[ 153 -140  -77    8   92  -93  -32   99  227  -63  249 -183   57  -20
 -248   11 -124 -164  -69  -23  373   36    9  116   12   20   36 -140
   21  103  115 -152  216 -145  -53  102   22  104  -46  114    1  196] | (19)
[ -66 -105   13   98 -104  145  -48   -4 -141   39  122  -84  122  -11
  -97   75   82  -51  159 -126 -115 -203   40   14  -15 -145 -136  354
 -145   60 -108   51  115  120 -273  -88 -132 -330  -34   86 -158  203] | (29)
[  42  -95  105 -207  -33  398  192  -48    6    8 -343  -36  212  229
 -241  210 -152   24 -226   32   45   -9  -16   87   -6  110 -137 -376
  124    1   96 -114   -9   20 -178   -9   52  170 -117  154   96   82] | (25)
[-117 -185  -49  224 -300  157 -162 -167 -276  -20  -23 -170  -31  -65
 -223  -42  289   18  -61 -108  -93 -117   80   70 -257 -291 -174  564
 -175    2 -198  -44  301    1 -262 -298 -186 -495  -32  -50 -161   18] | (33)
[  40  -87   -1 -283  468   45 -319  214   29 -125  112   24 -213 -314
   -5  -36   -3  294 -316   31  -68   14  189  138 -133  -59   57 -187
  252  341  -59   51  131 -215  -38 -294  151  -95 -272 -168  266  217] | (30)
[ -19 -143  -29   -1  138   11  -14  -41   70 -137  149 -101  136 -129
 -140   15  -34 -109   33   52  207   82   64  131   40  -87  128 -104
  -51   -8   44 -225   74 -235   44  -86  -35   47  133   26   -2  241] | (25)
[ -42   45  -71  236 -201  -93  520 -118  -37   64 -177   66   97  337
 -127   -4   37 -274  320   95  102  -50 -222 -181  -19  131  -14   77
 -149 -173   73   87   16   26   25  205  -19  136  286   47 -253 -101] | (19)
[  83  -51    0  142  174    6  185  -19  -78   42 -236   83  -99  -18
  -94 -101  -61  -94  -76  -14  136  231  -68 -146  -86  170   90 -328
   40 -107  122  -33  131 -172   30   17   95  238    5   -1  120   28] | (30)
[ -75 -112    3   56  -81   63   17  -53  -83   33   24  -88   75   88
 -114   48   77 -125   98  -48 -109 -264   71   19  -77 -164 -184  284
 -107   91 -168  -19  215  181 -244  -92  -50 -278  -68   63 -127  109] | (23)
[ 204 -166  -65  133   71   32 -200   96  176   49  249 -178   50 -164
 -340   13 -113 -105 -104 -145  384  136  -67   -3  -45   42   31 -149
   31   -7  150 -113  274 -112 -215  103    9   62 -171  162   23  295] | (30)
[ -19  -74 -101 -133  -42   -9  -34  250  -75   50  476  -49  311   85
  -39  139  -16  -36  340  -38    1 -375 -108   99   61  -77 -287  304
  121  306 -129  182  -55   87 -265   48   11 -214  -88   84 -270  312] | (19)
[   5  -69   -4  193  -83    1  231  -50  -34  104   17    3  148  139
 -166  108  -59 -223  105  -62  218   -2 -115  -74   -2   81  -83  -72
  -69 -103  103 -115  119   49  -43  177  -45   12  -19  112  -25  115] | (25)
[ -60    1   71  127  -71   33  150  -94  -17   15 -161  -13  -63   87
  -53   61    3 -217    4  -66  -66 -156  -15  -50  -29  -23 -162   86
 -137  -37 -142   -3  180  185 -102  -72   23 -152 -150  -15   14  102] | (33)
[ -43   24   78 -158 -130  329  176  -59  -25 -186 -304   -1  116   84
  -65  162 -112   -7 -133   90  -13   94 -160  174   71   96  -58 -203
   66  -33 -107  -28 -249 -220   68 -211  115  137   10 -145   52  170] | (15)
[ -24  -38   -2 -137  137  148 -147  -54  223 -239    8  -34  130 -180
  -57   97 -204 -147   72  189    9  175 -197  146   81  -31  219 -224
   71   16 -338 -203 -215 -307  138 -237  309  164   91 -264   34  439] | (29)
[ -12  -47  -45  182  104 -136  227   64 -171   80   91   61 -104   24
  -84  -53  163   61   18  -92  165  -32  102 -107 -111   64   -4   82
  -82   16  328  118  237  -46   -5  126 -223 -130   39  112   -3  -83] | (15)
[  48  -70 -101  151  210 -209   -2   86   88   97  199   43  -72  -50
 -106  -59   -8 -104  150   20   79   -1  -10 -128  -90   -4  111   32
  -10   93    2   -6  227   -4  -45  128   60  -46    8  -23  -16  104] | (33)
[ 143 -117  -69   93  191 -152 -103   67  300  -23  317 -183  -12 -142
 -290  -27  -53 -172  -20  -69  407  -19   28  -17  -25   -8   72 -119
  -47   13  188  -83  355  -44 -135  115  -15   56  -94  187  -21  261] | (16)
[  36 -216   29 -131  328  151 -359  182 -195  -60  175  -23  -66 -316
    9   17  -38  227 -290 -123  -40  123  224  203  -92  -96   27  -79
  160  308  -67 -147  112 -248  -48 -257   13 -233 -248 -102  288  261] | (29)
[  16 -122   -2  246 -143   40  215  -81  -85  111   45  -41  215  124
 -217  124  -62 -251   77 -115  326   51 -126  -48   -6   81 -107  -95
  -81 -160  156 -201  141    9  -48  193  -95   14  -26  166  -20  142] | (25)
[  66   65  -11   31  149  136   -6   -4  262  -35 -188    1 -158 -107
 -187  -71    9   53   86   93 -187   52  -39 -174   -9   28  275    9
 -122  -70   -1  249   59  -32 -211  -70   69  100  159  -20 -120  118] | (23)
[ 122  -21  -78  293   92 -222  121  163  -41  282  135   64 -185   76
 -137  -84   63  -80  103 -178   90 -135  -23 -297 -155  110 -116  142
  -39   72  176  242  400  236 -257  277  -54 -141 -196  152  -48  -36] | (16)
[ -50  116   44   -1   97 -161  220  -38  259   23 -120  104 -131  188
  -21  136 -114 -280   40  105  -18 -229 -151 -118  -52   88 -115 -140
   19   62 -219   15  143  273   61   71  279  -10 -245 -148   96  118] | (25)
[  41   44  -53   -4   75   73   57  104   10  -87 -164   28 -180  -63
    1 -154   40   97   68   81 -286   61   28  -12   24  -10  153  178
  -68  100 -102  286  -48 -181 -120 -189   38   28  193 -151 -111    6] | (15)
[  56 -247   -5   79   93  206  131   18 -267  158  -66  -12  120   74
 -270   22   82  215 -154 -105  139  133  237  -17 -136   29   57 -104
  -14   12  444 -126  234 -108 -181  144 -307  -57   94  290   67 -120] | (23)
[ -38  -75   35  -32   85   67   89  -37  -58   39  -55  -12  127   76
  -80   42  -28 -186  121  -18  -21 -220  -46  -71  -49  -27 -193  -67
   33   24 -126    0  145  151 -208  -68  114   -8 -126  104  -71  209] | (33)
[ 191   23  -82   46  402  -94  141  153  295  136  -35  241 -117  -10
 -196   59 -237   94  -73  168  250  434 -184 -212  -70  357  438 -618
  209    5  305  -59  -14 -253  222  379  220  401   59 -110  268   34] | (25)
[-116   77   35    0  179   -3  190  -36  -74   -2 -168  169 -103    0
   33    4   86    7   96   71 -133 -116  -58 -163  -91   52  -19  -54
    9  -19  -41  183   39   46    5 -102   90  -33  -26  -96   11   79] | (25)
[  60  -36 -168  131  207 -386    6  167   84    7  339   29 -138  -65
  -21 -129    4 -157  187   41  167  -29  -75  -65  -92   14   71   99
   43  188  -66   62  194 -119   78   94  129  -27    9 -126  -59  109] | (19)
[ 112   51  -65  154   59  -70  163   90  131    4  -79  107 -225    6
 -131   12  -75   55 -142   54  168  323 -126  -54  -54  227  248 -170
   11    1  176   36    8 -261  208  160   43  119   55 -188  160  -51] | (19)
[  70  -85  -97  321  332 -336  -45  108   14  221  339   56 -179 -135
 -118 -136  105 -106  226 -143  154  -96   40 -337 -190   16  100  120
  -89   50  166  117  463  150 -154  240  -47 -178  -83  144  -47  107] | (29)
[ -54  -26   57   -1  -95  275  152  -70 -154  -69 -250   37  103   26
  -62   94  -38   -6  -51   15  -39  115 -102   65   23   55  -42 -102
    3  -82  -48  -32 -136 -167   -2 -162   19   44   32  -84   35  133] | (30)
[ 198 -137 -174  125  196   40  -23  246 -137   86  169  116  -12 -170
 -204  -72  -38  325  -86    2  290  550  -90  -32 -102  231  367 -235
  187   61  413   12  -73 -580  113  201  -76  200  214  -54  106   -2] | (19)
[  68 -259  -42 -116  202  164    4   64 -159  113   40  -33  267   66
 -226   18  -43   59    4    2  115  -14   83    1 -120  -10  -50 -228
  183  122  143 -141  160  -71 -250   53    3   94    0  240  -21  106] | (33)
[  14 -210  -12  252  101  102  162   20 -366  211   24   26    5  -11
 -233  -44  236  260  -79 -204  141   95  298 -132 -165   16   76   90
 -148  -58  583   11  338  -59 -192  180 -480 -216  127  337   24 -175] | (23)
[  31   14  -13  273  -27   11   79   31   -2   60  -36   73 -147  -70
  -66   20  -25  -29   10  -66  -27  208  -46  -72   18   73  158   98
 -156  -53   35   23   42  -97   38   64  -70 -106   43 -131   79   58] | (33)
[ -29  -50   -9  181 -131  -27  299  -89  -92   18    6  -20  151  147
 -151   83   -2 -245   97  -56  326  -22 -170  -48  -29  105 -137  -83
  -57 -146  132  -85   95  -33   37  118  -48   48    5  105  -67  109] | (15)
[  53   30   48 -278  -37  239   31  -27  275 -135 -269  -47  169  157
 -109  170 -325 -285  -21  179  -49  -80 -346   96   56   88 -171 -365
  233   70 -467  -64 -173   12  -98 -182  517  309 -215 -170    1  368] | (16)
[  89  -49  -51  -88  162   59 -112  184    9  -77    3  -15 -156 -128
  -35  -85  -28  140 -123   18 -121   80   72   96  -29  -13   74   34
   80  228  -81  129   35 -215  -93 -175   76  -23  -34 -140   54   94] | (15)
[  31  -89 -125  223  203 -275  163  112   -9  188  205  113 -123   65
 -129  -43   87   56   82   16  118   40  141 -138 -140   29  174   95
  -63  127  276  -15  294   -7   37  306 -160 -146  108   34   43 -152] | (25)
[  86  -56   61  151  315   27  234  -28  -95   93 -287  155  -83  -16
  -38  -69 -134 -120  -42  -36  109  286  -45 -225  -54  239  178 -491
   29 -138  171  -92  108 -132   81   98  115  296   14   46  208   61] | (29)
[ -39  -41   51   93  -79   64  103  -61  -41   26 -113  -56   17   91
  -59   31  -13 -238   76  -75 -111 -200   -3  -28   -2  -69 -198  143
 -123    7 -197    9  173  194 -209  -95   32 -140 -122   37  -69  143] | (33)
[   8  -33   30  171  -73   24  163 -119  -84  -88 -335  -42 -260   25
 -103  -93   66  -93 -271  -41   57  124   40   17 -140   30  -24  -12
 -109  -68  -12  -45  228 -126   54 -168  -11  -33  -56 -113  121  -95] | (15)
[-100  -57  -25  132 -160  103  -50  -44 -183  -18   88  -62   40  -84
 -118   26  181   -5   90  -96  -18 -154  -58    0 -102 -129 -178  349
  -91  -19  -93  118  116    6 -197 -187 -107 -307  -64  -16 -159  178] | (30)
[  -2 -175 -103  173 -221  105 -108  -43 -231   -2  -17 -113  -22  -27
 -207  -73  152   31  -90  -55   10   56  -15   81 -219 -145 -102  334
  -23   61 -138  -46  192 -162 -166 -189  -65 -250   -9  -97  -96   -5] | (16)
[  42   36  -58   71   -7  -69   10   68  129  -39   16   28  -46  -10
    2    2 -158 -242  132   63  -46   39 -236   -1   36   40   -7   18
   36   80 -339   25  -49  -73   16  -64  279   56  -65 -248  -22  238] | (16)
[   1 -179   17  -39  200   72 -165  128 -248    0  164   18   22 -190
   -6   57  -33   90 -211 -130  110   81   97  147  -85  -28 -117 -130
  167  192   -9 -167  111 -185    3 -146    7 -167 -273  -62  249  231] | (25)
[  86  -56 -108  -48  331   -6    1  228   16  165  327  165  246  -82
 -130   81 -116   85  298   47  188   68 -228 -188  -12  183  116 -297
  255   69  200  116  -92 -133  -96  249  129  207   29   98  -62  315] | (25)
[ -43  -16  -57  372   81 -115   64   35 -181   97  141  135 -182 -193
  -39  -51  165   92   87 -111   60  195   25 -156  -86   37  198  206
 -178  -80  216   80  134 -158   93   80 -226 -243  109  -89   53   16] | (33)

[ 304   40  -36   30   27  214   75  -55   96    7   63  -31 -144  -67
   98   92  149   28  170   11  247 -144  -11  132 -159  -84 -147 -136
 -243   62 -156 -124  -33 -106  350 -124  281   66  -45   30  -31  109] | (73)
[ 106  115  -54  -34 -297   83  -81  335  -32  493  -50   77  192 -120
   88  242  145  -18 -154 -194  263  -67  119 -238 -156  -33  148 -288
  267  -71  -76  329  206  217 -301  540 -109  167  113 -108 -243  492] | (71)
[ -62   79   67   15 -261   -7   29  182  127  105   25   45   98 -154
 -121  -22   54 -123 -128  -72  146  -20  158 -121    9   17   33  108
   -8  -24  -20   84  -13  -19 -181    5  -20  -23   41  -22 -137 -136] | (74)
[ 288   74  -20  -38  179  134  128  -70  100 -145   68  -94 -164  -39
   51   76  109    0  179  103  130  -90  -52  207  -42   -3 -153  -57
 -160   25 -109 -102  -68 -156  287 -165  289   26  -60   93   41   32] | (89)
[  75   42   76   65 -206  -95  160   57   87  156   63   38   11   16
  -38 -130  220  -86 -162  -54  168  -49  146  -73  -96   19  271  -34
  -64 -124 -232  -89  137  102 -135  -25 -101  150  339 -118  -25   19] | (87)
[  49   -3   26 -123  306   72  144    7   -9 -164  138  -74 -100   23
   51  -30  -93  112   11   30   94   15 -120   56  197   32  -83   85
   30   49   77  -15  -61 -153  -81 -110  163   -1  124   94  -13  -99] | (73)
[ 226  -23   21 -214  162   89   15  130  -19  252  109  -49 -150    1
   65  -16   36   55   49   18  140    3    7 -145   63   27 -114  -57
 -112   12   -3 -125  -18  -71 -108  -36  239  -44  168   51 -101  131] | (72)
[ -94   44  179  112  -91  -43   86   88  -60  -48   36   20  106  -12
   56  -15  -19   61 -266 -125   14   25  -89  -64   47    1  146  102
  339   20   68  213  123  -70 -129  266 -211   51   89   29  -47  -44] | (72)
[ 169   -5  169   -4 -175   99  -38  144 -108  100   39 -110   44  -46
  153   71   40  143 -124  -97   -2   -1 -158 -111 -152  -69  -63   -5
  325  152   58  221   96 -178   45  308  -74  -21 -103   89 -184  182] | (72)
[ 252  -54  216  -45  -75  100   34   56 -114  -15   69 -165  -45  -63
  213   74   -4  197  -74  -22 -152   -5 -211 -115 -185  -58  -88   11
  311  158  -12   88  148 -226  191  311  -63  -50 -158  173 -126  144] | (86)
[-125   67  -30   21  142   18  147   50  -16 -134   -5  114   60 -132
   14   96  -81   21  -46  -52   47  -13  -62   82  144   16  -41  118
  101  -41  145   42   -7  -59  -60  116   32 -180  -33   82   19 -130] | (89)
[ -95   79  196   58    2  -99  -53  257 -104  412 -130  288    5 -244
   58   99  -48  -81 -308 -121 -126   23   35 -372  189  112  -27  191
  173  -95  208  -15  119  -31 -140  558  -47 -359   17  153   30  -18] | (83)
[ 144   35   91 -123  -39   57  -81  346 -155  440  -40   37   49 -232
  181  192  -30   73 -275 -111  -25  -41  -60 -423   20   79  -31  -10
  341   59   54  203  181  -16 -252  642  -34  -99   72  148 -198  324] | (87)
[ 294  -27  131 -144   35  -81  170   84   51  146   28  -32 -238 -184
  106  -73  155   29  -89  151  -22  -90  -21 -192   70   84  -30  184
  -96  -10 -148 -291   72 -119  -15   -2  159 -202  204   97  -11  -17] | (86)
[   0   13   95   50 -181   38   40  -22  118   97   65   98  -27   54
  -85  -46   90  -74  150  -80  105   58  170   44 -136 -119  -20  -82
 -210 -127    3 -180   -5   -4  162 -142   46  -66  -94  -78    2 -110] | (72)
[  99   40  151   75   83   73   72 -172   68 -209  218 -159  -37  364
 -102 -150   68  -46  151  -40  106  124   37  278 -149  -57   87 -212
  -83  -51  -90   -9  -25  -98  225 -321    9  342   22  -35   72  -59] | (83)
[ 121   55  188   84  -42  111   88  -80   78 -182  141 -123  -69  142
   73   -6   22   87   -9  -64   40   13  -87   89  -96  -87   -2  -49
  153   42  -31  161   28 -162  236   49    2  271  -34   27   24  -26] | (89)
[ 103  -13  257  170 -119   74   34 -194   59  -85  139  -30  -84  229
  -56 -130   78  -48  155  -86  -80  107   60  147 -307 -130  -25 -119
 -170  -49  -52 -199   19 -163  506 -177  -16   64 -195   32  103 -155] | (87)
[  72  -13  100  -23   -6   40   26   42   17  235   41  123  -91  -37
   11    1   28  -35   57  -61    6   31  108 -130  -60  -32  -62  -46
 -175  -99    9 -244   51  -17  116   57   95 -159  -18   41   12  -24] | (86)
[ 179   25   31   65   67  193    5  -87   28  -46  154  -94  -33  149
  -40  -42   76  -43  155  -67  191    5   32  186 -205  -57  -65 -204
 -218   50 -104  -64  -59 -117  288 -249  154  187  -36   33  -28   28] | (87)
[ 106   -1  118  -61   87   44  154  -80  154 -175  134  -63 -151  -22
  -43  -60   -6  -24  127   91   11   12   58   53   26   -3  -71   59
 -189  -38  -92 -218  -32 -126  169 -245  152   -5  -41   72   41 -225] | (87)
[ 130   42  103  115  163   63   71   37  -40  -27  -35   71 -124 -270
  112   23   27    6 -172   26   61 -144 -148  -36  134   84 -170  268
  -68  155   28 -112  -45 -266  199   58  197 -247    7  222   20 -140] | (83)
[  98  147  -11   66  124   13   56   92   20   95   -9   56    8  -52
  -13   65  121 -119 -100  -20  210  -69   39   58   75  100   74  -64
  -10  -55  -75   65   24   11  -57   78   91   92  165   29   21  113] | (71)
[ 426  -21   76  -98  -55 -125  273  -94  164   99   81  -75 -279   18
   12 -168  374  -73  127  206   50  -84  131   44 -184   25  138  -61
 -362 -172 -405 -513  116   17  175 -316  148  -19  271  -59   88   49] | (86)
[ 265   18   81    5  -28  -11  211  -99  152   21  132  -60 -158   88
    8 -101  221  -53   54   59  123  -61  131   39 -162   -2  189 -157
 -225 -133 -358 -259  129   60  148 -176   54  248  253  -67   67   47] | (87)
[ 164   86  -25   55   10  148   24  -43  104 -102   73  -67  -11   20
  -86   22  134 -103  194   13  251  -36   55  272 -125  -43 -109 -122
 -225   29  -77  -35 -116 -117  242 -303  205   63 -128   12  -39  -11] | (72)
[  46   -8  -61 -110  286   53  214  -42    5 -255   38   12  -82 -151
   48   82  -69   79  160  103    7  -29 -105  179  120    5 -158  108
  -73   -5   69 -198  -45 -136   91 -125  189 -291 -113  138   27 -146] | (73)
[ 163    7 -131  -74   89  139  197 -103  100 -166   85  -24  -69  -21
   24   90   82   43  310   47  160  -57   20  264 -144 -105  -90 -155
 -221  -66 -104 -200  -20  -15  230 -226  203  -45 -100  -14   -1   19] | (89)
[  59   96   76  -30   16   -3   75   28  159  -61   26   12  -42 -109
 -123   42   38 -165  104   79   11   18  141   60   28   51  -66   31
 -140 -106  -50 -118  -35  -62   96 -111  121  -89 -145   76   35 -153] | (87)
[ 127  106 -130  133  -16  204    9   41   47  185   36   95   54  -21
   24  123  153  -73   37 -149  429 -135  113   97 -148  -53   56 -295
 -196  -21 -168   44   30  108  100   11  138  248  128  -83  -71  237] | (71)
[ 132  131  -74  -31   80   98  -19  182    7  225  -75  114  -13 -218
   38  204   70  -79    2  -26  159  -92   26  -35   52   50 -155  -29
  -38  -19   55   39  -30  -38    7  209  224 -167  -53   95  -48  153] | (89)
[  44   89 -119  -47  -33  133   50  165  133  202   27  106   43 -222
  -35  147   27 -108   -2  -62  292 -120  207 -125   12   31   14 -119
 -182  -69 -155  -14   34  136 -133   67  146   94  108  -19 -123   75] | (74)
[ -55  -24  101  -50  306  -67  181   76 -141 -139  -35   92  -48 -298
   89   40 -173   68 -179   59 -241  -19 -179 -105  233  144 -114  356
  136   53  150 -175   50 -217  -35  209   27 -481  -41  309   43 -245] | (74)
[ -53   86  133  -20  102 -101  191   68  129 -211  -58   91 -111 -331
   -2   52  -55  -36 -107  142  -85  -53  -51  -27  330  100 -134  418
   58  -23  118  -89  -53 -199  -14   45  122 -360  -98  172   77 -361] | (73)
[ -82   72  145   74  -86  -73  -16   87  -19  157  -11  127   74   33
 -108  -24   46 -138  -42 -101  -35  116  109  -15  -30   11   36   -2
   28 -138  121  -33   35  -22  -10  102  -78 -164  -75   21   29  -69] | (83)
[  85   83 -161 -236  179   60   82  148   50  165   77    5    7   31
  -38  115   29  -35  143   -6  210   26  117   20   73   32    7 -216
  -43 -164   -7   25   -1  135 -274   15  173   68  151  -52  -66  203] | (89)
[ -97   98  104   53  -65  -53  146   63  152 -104    0   95   -8 -159
  -42   22    3  -57 -106    3   74  -29   55  -15  177   20   23  197
   54  -76   39   32   -2  -52  -69   44   10  -68   13   12   27 -233] | (73)
[ 129    8  151  -89   48   53   59   52  106  -24   54  -22 -163 -192
   -2   -2  -33  -23   32   89  -48  -19   12 -106   90   35 -219  202
 -128   46   21 -174  -69 -222  140  -73  213 -215 -126  170  -20 -219] | (87)
[ 242   44  -26 -183   29 -102  240  104  118   81  -13    1 -174 -206
   59   14  197   -4   -2  172   70 -113   22  -50  101   72   -1  133
  -82 -103 -134 -214   42  -17 -124  -27  184 -201  202   13   -2   28] | (89)
[  32   25   87  -88  298   -2   45   39  -54    8  162  -75  -48  179
  -91 -160  -42  -51  -46  -20   57  112   -2   18  137  114   12    7
  -47  -16   56  -41  -67 -120 -151 -176  100   68  225   88   17  -86] | (87)
[ 216   12  221  -53  -54 -164  259  -44  194 -137   68  -89 -249  -80
   -2 -186  199  -24  -54  212  -23  -50    9   -3  100   57   47  272
 -107  -54 -174 -275   17 -168   59 -251   96  -95  171   26   78 -247] | (72)
[ -11  -55  231 -108  379  -64  100   71 -140  -88  107  -42 -165  -51
   33 -202 -179   85 -235   47 -192   75 -208 -166  335  169 -160  427
   80  137  226 -139  -90 -368 -120  -37  123 -317  166  294   35 -344] | (74)
[ 269   -8  190  -17  116  -53  326 -297  237 -379  196 -167 -323  202
  -16 -211  174   16  220  207  -16   10    4  280  -50  -43   50   28
 -258 -110 -246 -372  -10 -162  376 -495  156  145   96  -13  212 -252] | (73)
[ 283  -17  159 -114  -71  107   -1  128  -37  106   64 -148  -80 -116
  128   64   23   95  -46   10  -86  -29  -96 -177 -139   -2 -140   21
  146  133  -47   36   71 -205  111  211   67  -61  -99  172 -147  121] | (74)
[ 175   63  -34 -153  137   68   46   35   39   77  139 -105  -35  215
  -57    0   94  -35  186   -3  171   80   76  134  -61   -7   22 -269
  -61 -111  -49   10  -16   26  -65 -138  136  185  103  -51  -28  187] | (73)
[ -24  122  141  106 -108   15   45   72   16  -71   61  -53  123   92
    8   51   27    2 -160 -122   81   39  -31   43  -30  -16  154  -73
  347  -22    9  350   98  -25  -73  245 -173  271   33  -18  -37   76] | (73)
[ -11  -18   -1  -21  431  -12  223 -101 -121 -207   66   53  -28   -2
   35   26 -107   30   52   28 -114   42  -85  150   65   82   44  -20
  -21  -92   -1 -249   95  -38   84    7   11 -165   24  173  133  -85] | (87)
